B =
[[ 12   4  23   5   2]
 [-21  20 -27 -58  43]
 [-14 -19  24  34   1]]
Indices start at 1.
Which number is the entry directly above 24?
A: -27
Which number is the smallest entry?
A: -58
The entry just left of -19 -> -14
Which number is the entry at row 2, column 1?
A: -21
The entry in row 1 and column 3 -> 23
Which number is the entry directly below -27?
A: 24
The entry in the top-left corner is 12

Questions about the table below.
1) Give the third entry, reading row by row.
2) Give the 5th entry in reading order.
3) Give the 3rd entry from the end, reading row by row.
4) Give the entry directly above -20.
5) Give the largest entry in the last row.
6) Give the entry just left of the smallest entry.
7) Give the top-right entry.
8) Give the 1st entry in reading order.
-21,-6,-10,-13,-28,-21,-9,9,-15,-18
-18,44,40,-29,28,-5,-20,0,10,14
5,-3,29,29,25,34,18,42,44,28
1) -10
2) -28
3) 42
4) -9
5) 44
6) 40
7) -18
8) -21

data =
[[-261, -28, -602, -684, -711],
 [59, -333, 274, 423, 541],
 [16, -247, 495, 585, 597],
 [-3, -283, 32, 143, 249],
 [-220, -72, -530, -580, -579],
 [-179, -66, -70, -119, -186],
 [-237, -55, -573, -635, -643],
 [10, -312, -58, 72, 216]]
Indices start at 1.
The bottom entry of the column that holds the smallest entry?
Answer: 216
The entry in row 1 and column 3: -602
The entry in row 2 and column 3?
Answer: 274
The entry at row 1, column 1: -261
The entry just left of -58?
Answer: -312
The entry directly below the largest entry: 249
The top-right entry: -711
The entry just right of 274?
Answer: 423
The entry in row 2 and column 2?
Answer: -333
The entry just left of 585 is 495
The entry directly above -55?
Answer: -66
The entry in row 2 and column 1 -> 59
The entry directly above the largest entry: 541
The entry at row 3, column 1 -> 16
The entry just right of -119 -> -186
The entry in row 1 and column 2 -> -28
The entry just right of -3?
Answer: -283
The entry just left of -711 -> -684
The entry directly above -179?
Answer: -220

A =
[[  9.024   5.720  -5.241   7.392  -2.618   1.402 -13.630   2.619   3.328
  -10.489   4.482   9.651   7.578   6.305  -8.844]
 [  3.073  -2.113  -1.996  -0.868  -7.647  11.455  -0.602   9.685  11.189
    2.910  -7.343  -2.913   7.461 -10.762   3.380]
 [-13.955  -4.197   2.854   2.597  -9.811 -10.764 -15.467  -7.441 -15.061
  -14.080  15.155  -4.048 -12.883  -5.850  -9.018]
 [-22.291  -4.189  -2.076  -5.262   1.881  -7.486  10.137  -8.619 -15.433
   -1.802  -2.883 -13.438 -16.147  -7.402  11.335]
 [ 14.864   9.973 -10.949  10.839  20.231 -16.952   9.526 -19.296   4.642
    5.126  -0.977 -13.044 -10.571  21.431 -14.379]
 [  5.825  -3.068   9.500   4.747  -5.948  -7.645  -8.087  -6.935   2.656
    4.050  13.450 -10.177  -8.420  -2.420 -14.971]]
Read off the entry just left of 5.720.
A: 9.024
Read off the entry just right of 9.500.
A: 4.747
The entry just right of 14.864 -> 9.973
The entry just left of -4.189: -22.291
The entry just left of the largest entry -> -10.571
Read off the entry just right of -8.420.
A: -2.420
Read off the entry just right of -2.420.
A: -14.971
The entry just left of 20.231: 10.839
The entry just right of -8.619 -> -15.433
Read off the entry just left of -10.177.
A: 13.450
Read off the entry just right of -1.996.
A: -0.868
Read off the entry just left of -10.489.
A: 3.328
The entry just right of -7.343 -> -2.913

X =
[[31 38 40 41 64 46 33 37 40 36]
 [31 38 40 41 38 46 48 39 42 36]
 [31 38 42 41 34 47 48 39 36 36]
 [31 38 40 38 34 44 48 39 36 36]
 [31 38 40 41 34 46 48 39 36 64]]
Indices start at 1.
The top-left entry -> 31
The bottom-left entry is 31
Report the entry at row 3, column 1.
Answer: 31
The entry in row 3 and column 2: 38
The entry in row 2 and column 3 is 40
Report the entry directly below 33.
Answer: 48
The bottom-right entry -> 64
Report the entry just left of 47.
Answer: 34
Report the entry in row 1 and column 2.
Answer: 38
Report the entry directly below 44.
Answer: 46
The entry at row 2, column 1: 31
Report the entry in the top-right corner.
Answer: 36
